Each row is followed by the band that its hidden value falls in (each part has its own value, ranges and names):
-147   -3    5  256  220 -168 -149 -362   47  131    7   60  149  -99   20 -384 -169  162  -43  338   -3  -29    2  162 -136 -101 -316  -97  253  336 -252   -8  -31  -98  151 -151 -344 -116 -112  301  -41 -206   53 -332  398   40 => A
-351 -140   21  -74  -16   49  -31  -77   98 -154   31  151  176   75  225 -310 -150   55 -338  229  -17 -100  257   49   42  -51  182 -173 -349 -223  -71   88   12  -58  -74 -369   47  -52  105   -7  246  -95 -237  118 -100   84 => F
-124  135  106  131   79  -41   23 -299   65  -66  -13 -312  -40   35   86 -304 -163  229  -97  343  114   13 -287   -5 -246  -52 -160  -76  180   -7 -164  -41  -22 -231  -34 -268  -42  -56 -124  314   35 -157  180    1  214   93 => J
-156  161   30   20   72  -69 -201  -99   46   15   76 -108  163  -17  121 -136  -57  296 -129  208  -47  -88 -169    3 -181  -35 -239  -23   53  196 -197  -10   -2 -109  176   55 -321 -178  -81  124   41 -185   97 -174  269  -88 => U
 195   81  -76   19    2   82   43  196   36  -13   55  -64  205   60  148   22   56   95   28   51 -217  -28  -44  -46   76   46 -165  -18  -62  126 -142   -8  111 -161   25  276 -124  -85  -92 -130   -7  -71   41 -140  162  -13 => J
 -92   -4 -138  -66 -129 -107 -161  174   -9   38   71  165  260 -110  104  127  165  108  -56  -52 -171  -74  -86   18   90   16 -207  -76 -182  263  -55   85  117   -7  371  249 -273 -106  -68 -236   45 -109   30 -271  155 -167 => X
-365  -49    6 -194 -183  -40 -226  -69  166 -105   44    9   54   45  158 -195 -124  252 -373  178    2 -280  -26  -68   58   35  176 -165 -302  -51 -121  137   31  -71  257 -299  -88 -168  159   36  272 -135  -15  145  -41   87 => U
-299  -69   46 -231  -61  -22   74  209  -23 -175  -13  139   22   46    2  126  239   16 -188   -5  -64   88  231 -145   37   42  343 -187  -96 -105   71  192   73 -140 -112  -56  109   36   61 -192  -24   32 -127  -59 -121 -171 => K
 212  -32  -20  -43  -17  -34   17   55   61  171   80  -36  124   19   71  158  184  -86  157 -221 -160   -7   26 -233  262   99 -117   34  379  191  -99   94  143 -313  -14  201  -79 -253  -22  -99 -277   83   13 -177  403   -9 => J
-134   21   26  -43  -40   12   39  -44   57 -108    5   83   -4  -19  121 -141   61   88 -102  211 -114  -61  160  -45   47   53    0 -123  -75   42 -207   88  -14 -211  -12  -26 -115  -31   -4   98   73 -142 -163 -242   72  -31 => K
-202  139  100   73  107   82 -103 -189  288  -15   83 -275  -62  -34   87 -254 -104  301 -272  248    0 -241 -108  -35 -198   22 -166  113  -57    5 -306  -29  -96 -218   73  -88 -292 -224    5  292   14 -185  132  -40  172   68 => V
-133  -74 -142   25  -45  -22  -25 -165    2  -74    4  343 -103 -131  101 -288 -107 -135  -26  218  -57  -17  488  109  198   20 -135 -110 -122  107 -235   39   35 -133  -78  -88  -93   78   67  259  159 -164 -458 -503  -72  -39 => F
-354  -89  -30 -127 -122 -130   57   -3  -41 -241  -78  197  -67  -21   55  -54   49   31 -184  178   46   82  141   24    0  -23  203 -338 -205  -64   40  160   65   -8   67 -249  100  175   34  -28  157 -100 -133 -129 -152 -112 => J
  86   62  -31  -40  207  281   -3  528   85  136  175  -22  299  136 -110  364  297  -85  -53 -316 -228  159  360 -189   45  140   32  332   65  123   57  -82  202 -223 -341  442  -71 -344   41 -353 -439  150  -12 -157    6 -135 => U
  65    7   45  110  199  169   55  138  236   72   24 -111   65   99 -110  -97   66  163 -138  143 -201 -117  190  -75   13  108   65   95   71  196 -239    6   17 -260  -90  130 -196 -215   24   29 -216  -46  156 -119  142  141 => V
 273   94  -74 -201    9  -52  162  285  -23 -226  -31   28    5   89  228  152  100  121   84   43 -277  -15   82 -134  133   11   79 -351  -12   22 -139  182   98  -57   21  404  -64  204  -36 -170   60  -42  -61 -163  157 -216 => V
 -47   97   23   -1  149 -240 -161  -67  127   15   26 -363   13   54   62  114  -85  271  -55  -56  101  -56 -432 -115 -216 -126 -147 -141  359  125  -25   63   84    3  280   47 -171  -98  -62   32 -147    1  419  134  426 -150 => F
-254  160  -18  301  141 -149 -267 -268 -119  148   64 -133  287 -111  -17 -278 -134  230  -33  300  124  125 -364  213 -380 -152 -569  115  203  365 -107 -185   26  -99  165  -67 -311 -168 -276  231   -2 -219  202 -320  292  -83 => G
-264  -34   86  -79  224  187  -28  211  245    1  155   -1  237   76   61  104  134   37 -335 -129 -106  -19  315 -122  -76   38  180  118 -163 -172   21   43   48  -97 -194   -1  -99 -291  127 -218 -227   52  -44  112   23  -68 => A
 143  -22  -96 -132  -79 -140  169  -47  -50 -164  -11  147  -68   14  302  116   10 -194  174  -85  -42  147  172 -112  229   -5  -61 -348  140  -65  -14  133  160  -64  -55   20  114  138   12  -25   -7  -15 -274 -222  202 -153 => X
-104 -141 -241   75   -3  -58 -115   88  -53  -17  -28  328   35  -33  -77 -145 -108 -116  -28  125  -51   56  415  154  174  -22  -51 -110 -112  266  -72    3  163   -2   14    7  -30   91   60   39   94  -67 -241 -387 -169  -52 => A
-115  -29  -45   -2  -82  -24 -136   82   40  145   43 -137   50  -23 -173   21  112   75  -76  -58    5  -35 -141 -106   50   63  -46  152  153  207  -23   25  129 -274   73   11  -32 -207  -27  -22 -126   41  203  -83   54   27 => K
 -32  106  -47 -180  -86   80   21  199   68   19  129   29   67 -155   59  191  284   48  -90 -144 -172   -8   18 -126   66  138  -92   89 -163    9  -31   87   99 -182   42  255 -162 -133  -16 -179 -119  -46   -3 -248   43 -147 => G
-308 -150 -128  -77 -262  -49  -25  -47   21 -249 -138  113 -182   71  -41 -348 -232  109 -284  395   96  -87  106   90  117   28  322 -335 -381  -31  -41  103  113  -45  115 -483  233  191  135  141  402 -142  -56   41 -413  203 => X
 -82  -89  -12  -53  -28   28   86   19  100 -103   19  138  121   34  211  -95   24    1 -128   94 -132  -65  208  -22  141   19   50 -170 -181  -59 -116  107   42 -106   -1  -69  -41  -42   36  -76   70  -81 -166  -82   82   21 => L
 404  -30 -166  174   71  -64  -33   45  -25  131   17  149  220   69  166  -53  -38  -80  310   40 -278  -38  208   -3  309    2 -375  -76  323  472 -318  -17  126 -189   62  400 -252 -105  -98   30  -78  -66 -172 -472  452  -21 => L
-175 -131 -199 -104 -281 -178  -53   25 -221  -16    6  332  141 -180   80  -11  117 -153   37  -32  -19  118   44   80  223  -24 -152 -147 -151  110   79  114  175  -73  145  -35   59  104  -80 -149  172  -47 -225 -346  -66 -153 => K
 215  -11 -306   93 -133 -163   -2   59 -160   32  -53  108  -72 -100  -71   36  -44 -136  250   -5    0  176  -34   97  189    1 -317 -123  136  361   -3  -27  265  -51  143  171   34  171 -108   33    2  -50   16 -457   14  -74 => X
-197 -141 -107  -61  -70 -113  -99   -6  -18 -141  -80   95  -33  112    2 -234 -213   62 -161  225   49  -42  160   31  103  -60  221 -280  -71   39  -42  102  122  -38   28 -266  139  115  100   78  233  -35  -85   23 -155   46 => F
 -99   54   72  199  125 -342 -171 -437  -60  119    0   28  300  -69  215 -265  -87  245   91  308  -28  -15 -304   85 -152 -147 -438 -268  432  414 -250   57  -43  -87  364  -84 -422 -153 -233  209  -13 -244  114 -322  729  -64 => X
-202   -7  103 -159   92   36  120  165   40  -98   47   45  185   17   86   64  227  106 -213   14 -135   58  115  -99  -69    9  202 -112 -103 -150   30  159   23 -125 -119   16  -35  -45  -21 -232  -97    0   -1    3   68 -131 => V
 -94   15   -3 -158   59  104  -28  280  -19   38  167  263  431  -12  189  173  281  -27 -102 -145 -277   68  319  -83   96   61  -34   48 -156   32   -8   75   95 -116 -107  280 -198 -234   -7 -353 -130  -17 -245 -247  139 -207 => U
 324  -79 -387  -59 -305 -162    2  116  -17  -73 -121  169 -289  -60  -43   -9 -136  -54  174   62  -92  -82   57   42  434  104  -74 -323  -83  360 -122  106  278    1  350  148   44  260   72   59  193  -95    9 -376 -115   68 => G
-472  -60   97 -158 -110  -25 -157  -52   42  -31  130  166  324  -49  251  -55  155   78 -282   20  -62  -88   71  -78    3   -3   11  -34 -220 -102  -42  125  -17 -154   84 -177 -145 -267   18 -140   99  -90 -223  -31  124 -113 => J
-110  -32  -42   64   60  -49 -158 -130   31  121  145   81  377  -76  266 -155  -59   15  -69    3  -73  -59  -12   62   27  -91 -352   45  -21   63 -111   -6   50  -87   88   -2 -234 -228  -81  -42   29  -86 -113 -131  325  -53 => F
-161  -31   44 -109  -95   85   89 -161   82  -96   80  212  213  -68  350 -298    1   58 -214  235 -169 -108  181   16  129   61   -3 -165 -358 -186 -171  124  -22 -163  -21 -227 -104 -105   18   -9  203 -200 -280 -105   96  108 => G
 189  -79 -110  137   98  -17  124   -5   78  -88 -127  132 -159  117  -41 -222 -140   -4   78  303 -143  -25  397   35  200   44   60 -258  151  296 -289   45   75 -146  -63   34  -44  125   50  221   -2 -107 -115 -354   69  114 => V
 115  -46 -269  111   14 -186 -184  153 -120    0 -129   -1 -201  119 -294  -37 -192   -4  165  119   51   87  141   27  120  -42  -25 -136  366  506  -92  -32  241  -84   45  154   68  167   19  192    2   32   61 -336  -97  -76 => F
 115  113 -166  -50  -23 -139  -50  272   31 -120  -45 -276 -180  104  -83  322  -15  121   53 -119   68   86 -264 -113  -69  -16  -40 -159  159  188   75    5  242   35  201  241   51  109  -15  -75  -99   37  336  -25   14 -189 => X
 247   55 -187 -179 -156 -110  -27  218  125 -156  -72 -238 -333  150  -14  212 -109  119   43  -74   -4 -105 -139 -213  189   82  145 -273  116  134  -51  110  243  -42  220  155  110  113  133   16   27   33  231   48  -17  -20 => G
  40   72 -103 -166  -21   -6   19  228   46  -84   70 -100   53  -39  118  154   71   94  -91 -118  -88   -9 -119  -73    6   -7  -41  -69 -155  -93   39   88  145  -22   68  209  -28   45  -22 -203    6   10  112   10   15 -164 => F
-307 -123  -73  -69  -86   -7  -20   79   74 -185  -33  145 -138   79   -3   12  -13  -99 -172   42   71   36  361  -45   99   26  196 -139 -142  -25   -5   54  108  -75  -69 -193  140   29  155   34   59  -16 -236 -119 -232  -66 => K
  86   91   18  -91   78  110  258  214    7 -150   36   57   67   22  150  140  226  -27    9    5 -203  158  219 -104   20   69   28 -110  -57  -87  -48   73   71 -168 -230  228  -10   47  -60 -157 -132  -38 -139 -233   69 -158 => J
-164   57    1   13   73  152   54  240  -31  -73   45   42  216   47  -27  -21  141   77 -163  142 -121  139  156   19 -115   37   38   48 -193   23   -5  -34   77 -158 -189   77  -23  -59  -70 -142  -39  -66  -38 -162 -130  -70 => X
 369 -231 -424   36 -260   34   -1  308  191   20 -185  -21 -658  135 -497   47 -175 -216  132  -70   14 -136  400 -114  601  248  267  -29  142  459 -135   16  362 -222   53   74  309  141  308  216  -61  133   99 -261 -454  302 => L
   3   73   15  -87  105   43   78  -19  -13 -165   17   -2    4   80  171 -195 -102   52  -59  216  -86   57  221  -71    0  -14   96 -186   31 -142 -131   70   46 -181 -287  -49   59   81   17  119   88  -55 -216  -72   21  -51 => A
-222 -130 -224 -119 -220  -74 -207   61 -152  -14   70  448  210 -154  149 -154    4 -117  -66   49 -125  -45  328  110  279  -19 -143  -67 -316  125  -85   84  120  -68   90   45  -87   20   25  -77  298  -96 -456 -397 -142 -153 => F
 -94  -44   27 -128  -24   44  124   56  223 -132   52  -29   12   50  221  117   79    1 -178  -91  -53  -53   87 -142   78   55  113 -152 -162 -200   -7  120   75  -67   26  -93   16  -98   96 -140  -68  -20  -21   95  101   -7 => J
 -90  180  -12  -21   11  -43  -24   51  -58   76   84 -122  191 -192  -28   19  190  242  -90   64  -67   87 -373   32 -216   11 -259   60  -39  125   17   24   74 -125  156  152 -222  -73 -213 -109  -89 -122  308 -208  159 -124 => G

 -20   40   28   30   23  109  208  482  103  237  -20 -160  -39 -183  177  283   41  278  -66  125 -160  185  -71    5   31   16  280 -222 -284  124 -158  -21  -90  159  -15 -144 -183  133  124  454  294  142  333 -462 -349   36 => Tm
 177  128  -29 -314  -96 -326 -101 -182  366  -71   19  238 -336  250  -26   84  418   24 -247  -44  137  -75  163 -226  104  281  216  139  372  226  384  -81  -39   84    1   55 -287   94  -43  -17   99   59 -123   89   12  231 => QH
 -66  382   40 -292 -257  -38  -20  -68 -258  -76 -396  176 -366  360  -51  276   78  203 -179  128  294  -77  -14  -98 -142  111  524 -152  -41   61  369 -225   10   93 -219  319 -136   -5  410    4  -88  274 -473   41   24 -219 => JM
 297 -141   38 -202 -306   27  191   10  -55 -184  -43  128  -48  163  369 -217   88 -267 -181  -84 -145  -86  223 -516  180  188 -196 -133  701  244   15 -169 -241 -238 -111 -112  -91   23   72 -174  -31 -462 -185 -197  -23   74 => HR
 413  -95 -321  619  246  489  230   38 -120  -13   98  -36  270 -278  546 -208  -28  -16   78   -2 -310  -45  -85  223  566   21 -471  255  280  155 -366  254  -24 -136   79 -158  113   56 -387  -17  211 -230  475 -213  212  194 => JM
 279  219  -70 -209 -439  332  106  604  208  -70 -381 -122 -362   34  205  247 -137  311 -162  181   -7 -106   23   90  -44  335  506 -123 -138  283  426 -242  -60  308   19  -12 -369 -104  161  -41  204  -35 -456 -525  -95  -30 => Dp
 -21  -31  -65  478 -252  301  401  279 -579 -117 -119 -223  233  -62  347  -20 -238 -124   21  229 -158  127   89  206  171    6   55 -265  -85   20 -370   -7 -304 -167 -119 -160  259  -83    7  -94  -78   81  322 -143 -198 -103 => Zs
 259  355 -120   92 -288 -217  484   34 -319  138  -73  -12   40 -214 -117  422   10  -20 -195  -67  255  353   -8   78  230  -89  -24 -152  -13  -46  291  -17  299   57   18 -119    6 -112 -347  -41 -226   13 -148 -116  154   11 => CQ
-145  217   31 -143 -227 -317   43  101  127  248 -138  -42 -226  -38  -29  298  201  174 -112  119  111  197   53 -127  -11  189  305 -188 -191   99   75  -61  -85  211   36   57 -120   42   99  235   -4  441   84  -71 -349   60 => Tm
 137  247  -82 -221 -195 -225  158 -159  -79  -66  112  249 -217   74 -208  231  196  -83 -283 -303  282  156   97 -267   79 -145   19  -71  221 -116  473 -204  258  -58 -108  -45 -171   41 -230  -49 -275  -68 -485 -111  244  -61 => CQ
-115 -161 -272  518  220  171  -29 -153  -98  -21   95   24  -33 -114  140 -240   46 -107   -5  -92 -119   70   44   16  250 -102 -268   69 -118 -120 -287  100 -200 -239   42   68  167  114 -276   57 -127  252  309   16   74  -57 => QH
-242    5 -244    3  143  282 -475   89  447  -35  -65   72 -581  106  165 -162   92  308  -65  138  -65 -300   57  -23  -58  166  367   74 -259   50   41  -72 -234  111   13  249 -205  243  209  218  156  360 -161 -225  -41  -89 => Tm
 238 -242 -308  583  312  531  147  162  -77 -350  197   23  -54   39  293 -136 -150 -106 -154   24 -142  -83   73  272  279 -181  179   40   42  145   -9   96 -212 -388  -43  -31   20  199 -263  -47  307 -340  190 -233  442  -19 => QH
-310  138  -95   84  169  308 -220  -95 -122  126  201    4  -67   96  162  -45   74   86  135  125  -95 -176  -51  165   81  -55  144  -21 -167  -28 -160   -8  -55   75 -274  -14    2  154   65  242   23  369  275 -159 -128   -3 => QH
 131 -351   69  236 -496  244  499  616 -213 -433 -117 -237  169  -55  350 -129  -64 -208 -230   13 -325  229  333 -172   64  229  -65 -275  243   82 -280 -187 -600 -159   43 -397   -9  -68   48 -186   -5 -208  244 -360 -427    8 => Tm
-314   73  189 -454 -418  -44   46  298    0  141  -31 -190 -192   56  -99  179   73  -50 -170  120  -30   94  171 -200 -210  183  253 -446 -139   76  171 -267 -263  231 -190 -178 -217   24  250  205 -109  202   35 -417 -489   20 => HR
  52  225 -425  424  269  272  -86 -210 -100   54 -145   46 -224 -155 -121  189   27  130 -180  -43  243   52 -174  355  228  -68  -49  177 -302   24  294  178  110   -9  118  371   15  120 -296   24   -9  249    6  -41  541  -54 => Jf
 205   -1 -119  -95 -306 -222  227  -18   84 -244  208  200 -299   50   33   51   57 -249 -357 -177  176  113  344 -378  141  -80  142 -226  428   49  391 -173    0 -266   -1 -135  -95  118 -247 -168 -136 -399 -499 -177  264    2 => Tm
  13  252 -361   61  395  243 -438 -196  324  306  275  146 -275   50  260  -99  117  226  157  134  -45 -449 -152  227  251  -14  146  282  -49  139   -5   95  238   78 -159  106 -108  223 -164  232  203  180   17 -179  205  111 => Tm
 227  156   41 -148   39   66  115   13 -182  311 -311   82   45   91  463  -52   72  180   80  223 -199 -224 -172 -211  177  180  -90  -10  275  248 -351  -11   22   20 -196   83  -20    8  356  238  166  -45  138 -124 -226    6 => Dp
-318   16 -225  270  -43  290 -157  -35  113  100   70 -211 -166 -329   36   54   70  -18 -108   67   -9  154   95  163  177  180 -148 -113 -222  103   70  164 -295  204  175   57   12  173 -184  125   -2  352  405 -281  -19  186 => Dp
  78  -26   71  117 -463   20  440  253 -541   -3  -79  -37  140  110  188  107 -251 -328  -19 -177   -1  277   76 -339   44 -194   93 -465   18   50  -26 -320 -134 -428 -234  -74  113 -160  -92 -163 -294 -102 -266 -227 -135 -283 => HR
 342  -32 -492  511  325  389 -148 -155  328  -95   50   77 -315 -113  426 -162  -51   48 -116  228  -26 -281   53  311  482  153   92  239  198  414  148  334 -102 -133  211  232   17  239 -310  -74  434 -263  119  -90  613  238 => Jf
   3  250  200 -150 -470 -245  504  183 -527   76 -232  -43   69   69  122  323  -34  -14 -131  195   97  243   95 -191   -7   24  286 -460   90   40  -63 -168  -47   -5 -207 -123   71  -86  283   76 -142   51  -46  -88 -334 -111 => Zs
-369 -443   33  413   90   27   88  156 -211 -267   41   59 -151  236  109 -127  -50 -213 -152 -119  -99  263  204 -376 -123 -266  377 -397 -269  -56 -325 -170 -617 -618 -111  179  137  217  162  160   -8  218  194    1 -195 -352 => Zs
-336   43  173 -283 -226 -191 -116  -34 -118   31 -322   71 -262  327  -86  117  227    5 -172    1  101   86   65 -397 -236  194  283 -254 -101  100   59 -249 -379  -33 -153  306 -103   52  438  134 -116  471  -24   54 -384 -160 => Dp
-250  312 -156  172 -161  285   39  342 -305  178 -149 -192 -148  -29  -61  255 -229  221   65  169   75   36 -127  376 -103 -116  421 -211 -729 -168   45 -175   63  154 -194   26   -4  -86    8  142 -185  540 -125 -306 -157 -294 => Zs
-344  205  -46  -33  127  -88  -15  -18  -43  490  146 -103 -112 -175   56   53   33  160  102  315  -94  -32  -22  110   70  -76  106 -224 -355 -126 -298   67   91  222 -175 -144   62  128   64  505  -52  408  370 -195 -339   22 => CQ
 -32    1 -230  623   19  150  233 -128 -428   67  131 -186  262 -174  345 -105  -99 -237   63  321 -111   36   98  368  412   30 -154  -88   66  126 -413  280 -225 -178  -35 -118  393   41 -264  -70   -9   88  664   64   13  165 => Zs
-105   86   37  -89 -114 -226  355 -213 -567  196  122  126   60   -8   21  -24  -56 -298 -108  -40   44  109  112 -370   95 -336 -226 -415  204 -212 -186 -138  139 -310 -312 -155  224   51   -4  142 -407 -168 -110  -96  -27 -211 => Jf
  66  111  -96  540 -536  502  532  636 -596  -44 -376 -457  258 -262  268  256 -413    5   26  217 -103  312  -17  439  132  127  118 -330 -437   85 -118  -63 -258   79   25 -160  159 -279 -107 -186  -97  220  205 -383 -248 -126 => Jf
 128  148 -174  298  -74   85  188  109 -189  110  -91  -92   -8  -19  145  135 -104   -1   -3  177   26   33  -25  274  203   31  206  -66 -179  147   22   33  -14  -53  -48   17   69  -63 -194  -28   33  145  127  -63   37    7 => JM
 213  237  -17 -359 -108 -150  118  -23 -123 -158 -170  288 -330  362 -168  178  152   68 -319  -91  238  -97   32 -199  -93  -54  329  -28  165  -34  443 -288  174  -80 -238  100 -249   19  139  -21 -109 -106 -580  -48  202 -195 => QH
 487  166  -21 -303  -67 -179  383  109 -226  -14 -132  156  -83  254 -269  377   90 -147 -431 -186  260   85  -76 -127   -6 -129  179 -101  204  191  582 -230  213 -248 -219   50 -270  -22 -117  -61   -3 -446 -378 -199  377  -88 => HR
 -57 -124 -140  261  224  284  -72  138    5  -19   64   25  -78  105  185 -153   30   56   41  -27 -202  -91  -38   42   78  -74   99   57 -203  -19 -223  -70 -174 -154 -134   10  -52   96  -47  166   83  217  206 -160  -97 -105 => QH
 121  -11  -61 -150 -122 -104  212 -247 -276  -57  -40   76   -5   -6  -92  -47  195 -321 -360 -122   76   76  137 -280  148   57 -465 -102  473   32  147  -29  -98 -155  -75  -30   -2   72  -78  -90 -252 -284   19  -87  187   69 => HR
 165   30 -100  196  247  -36  100   10   91  216  -36  -45  104 -103   76  127  300  111  -73   45 -107  102 -124  159  257  172 -134  198  -19  200 -136  176  -71   98   67   -5  -94   73 -167  233  243  227  642  -22 -121  258 => JM
-185  243 -160  444 -132  515  -52  210 -174  210 -289 -244  -56 -196  383  262 -195  285  185  251  -18  119 -179  321  177  173  297 -163 -482  267  -82  120 -210  208   62  273   74    7   90  134  189  542  267 -257 -128  -18 => Dp
 367  259  148 -286 -619 -149  450  234 -651  -66 -673   62  110  379   43  166   -6  -67 -154  -51  100   27  -65 -271 -102  212   18 -119  214   67   97 -437  -13 -122 -273   78  -55 -386  270 -330 -365   27 -490   31 -255 -303 => Dp
 267  124 -164   96 -126 -197  345  -91 -299 -198 -133  145 -113   67 -179  204   99 -151 -411 -116  280  181   99  -55  119  -73   12  -53  192  -13  328  -62   48 -237   -6   80    0   14 -191 -177 -181 -168 -244   51  360  -89 => Zs
 259 -118  -11  -99  -45 -405  719  302 -363  174 -280  -37   24 -247 -128  -86  -29  -75 -414   98 -149  165  113 -304   -2 -162 -430 -288   53 -346 -387 -118   84 -183  -43 -331   77  -39   65  277 -324 -367    8 -230 -199 -247 => Tm
 182 -175  131 -145  131  -81  129  204   84 -187  -74  219 -170  411  127   29  219   55 -223  -65 -100  -27   50 -340  -68   -1  425  -53  171  181    1 -212 -234 -270 -190   54 -260  140  267  193  296 -112   18  -64 -138  -85 => QH
-276  161 -131   88  206 -117 -197 -277 -101  392   37  103 -179   94   95 -107   45   58  169  152  -10 -150  -75  -30   92 -116   99  -54 -272  -89 -268   -1   65  -81 -215  170  139   82   18  286 -151  480  116  104 -139 -131 => JM
  28 -132  -21  313 -114 -120  491  172 -512  -78 -350  -85  116  -77   13   38   -4 -112 -280   40  -35  316   71 -135   39  -27 -167 -238  -60  -99 -330  -28 -305 -279   21   27  189  -18   98   42 -188   62  261   17 -162 -208 => Tm
  36  319 -589  476  255  720 -291  -70   62  110   60 -183 -133 -329  261 -129  -72  275   96  362  -84 -411 -136  838  404  199 -193  392 -217   41  -15  325  132  393   63   -5   45   98 -323    0  111  247  286 -290  360  214 => Zs
-114 -336 -213  702  213  251   88 -127  -67  -54  394    5  101 -234  581 -275  -55 -249   67  -11 -254  152  186 -172  451 -169 -188 -179  226  137 -528  250 -382 -454   75  -54  309  309 -250  123  164 -108  554 -119   67  106 => Tm
-245    5   37   40 -381   20  278  148 -418   51 -254 -261  -38  -94    9   71 -130 -181 -198  276    1  184  183  -16  -29  142   19 -472 -136   43  -70  -46 -376    5  -61  -29  147  -29  179   24 -215  133  210 -175 -252  -66 => HR
 402  275   44 -178 -336 -107  515  237 -484 -100 -179  114   30  260   53  348  -65  -54 -249    8  191   57    1  -96   20 -110  353 -233  256  113  271 -272  186 -214 -292  -86  -87  -98   80 -132  -61 -349 -445 -164  120 -181 => Tm
  98   82 -233  305   21  -35  142   28 -138   96 -240  -88  -17 -120    7   -2   89   58 -118  135  -14   47  -30  224  176  154 -160  124 -166  -23 -155   92  -87   33   85   53   77  -52 -157    9 -102  295  278   51  -45   13 => Zs
  97  347 -142 -113  -49  225 -125  -18   77   18  -68  145 -321  117  263  117   44  297   -1  160   78 -237  -43   65  134  107  367   44   74  136  225  -48  148  199 -130  104 -176   91  138   91  146   92 -303 -192  127   11 => CQ
  25  537  -27 -454   46 -385 -137 -409  -27  428  -85  270 -198  160  -48  193  377  239  -14   95  207 -195 -155 -140   93   99   28  131  178   11  105  -41  401  257 -236  138 -125   53  151  258 -120  323 -143  117  -67   66 => Zs
 180  174 -228  301 -352  548  117  569  106 -382 -499 -251 -266 -165   77  376  -12  397 -304  125   92  185    5  449   46  449  377   76 -319  225  442    3 -317  411  314  139 -291  -44   36 -158  257  284  -41 -367   66   62 => Zs
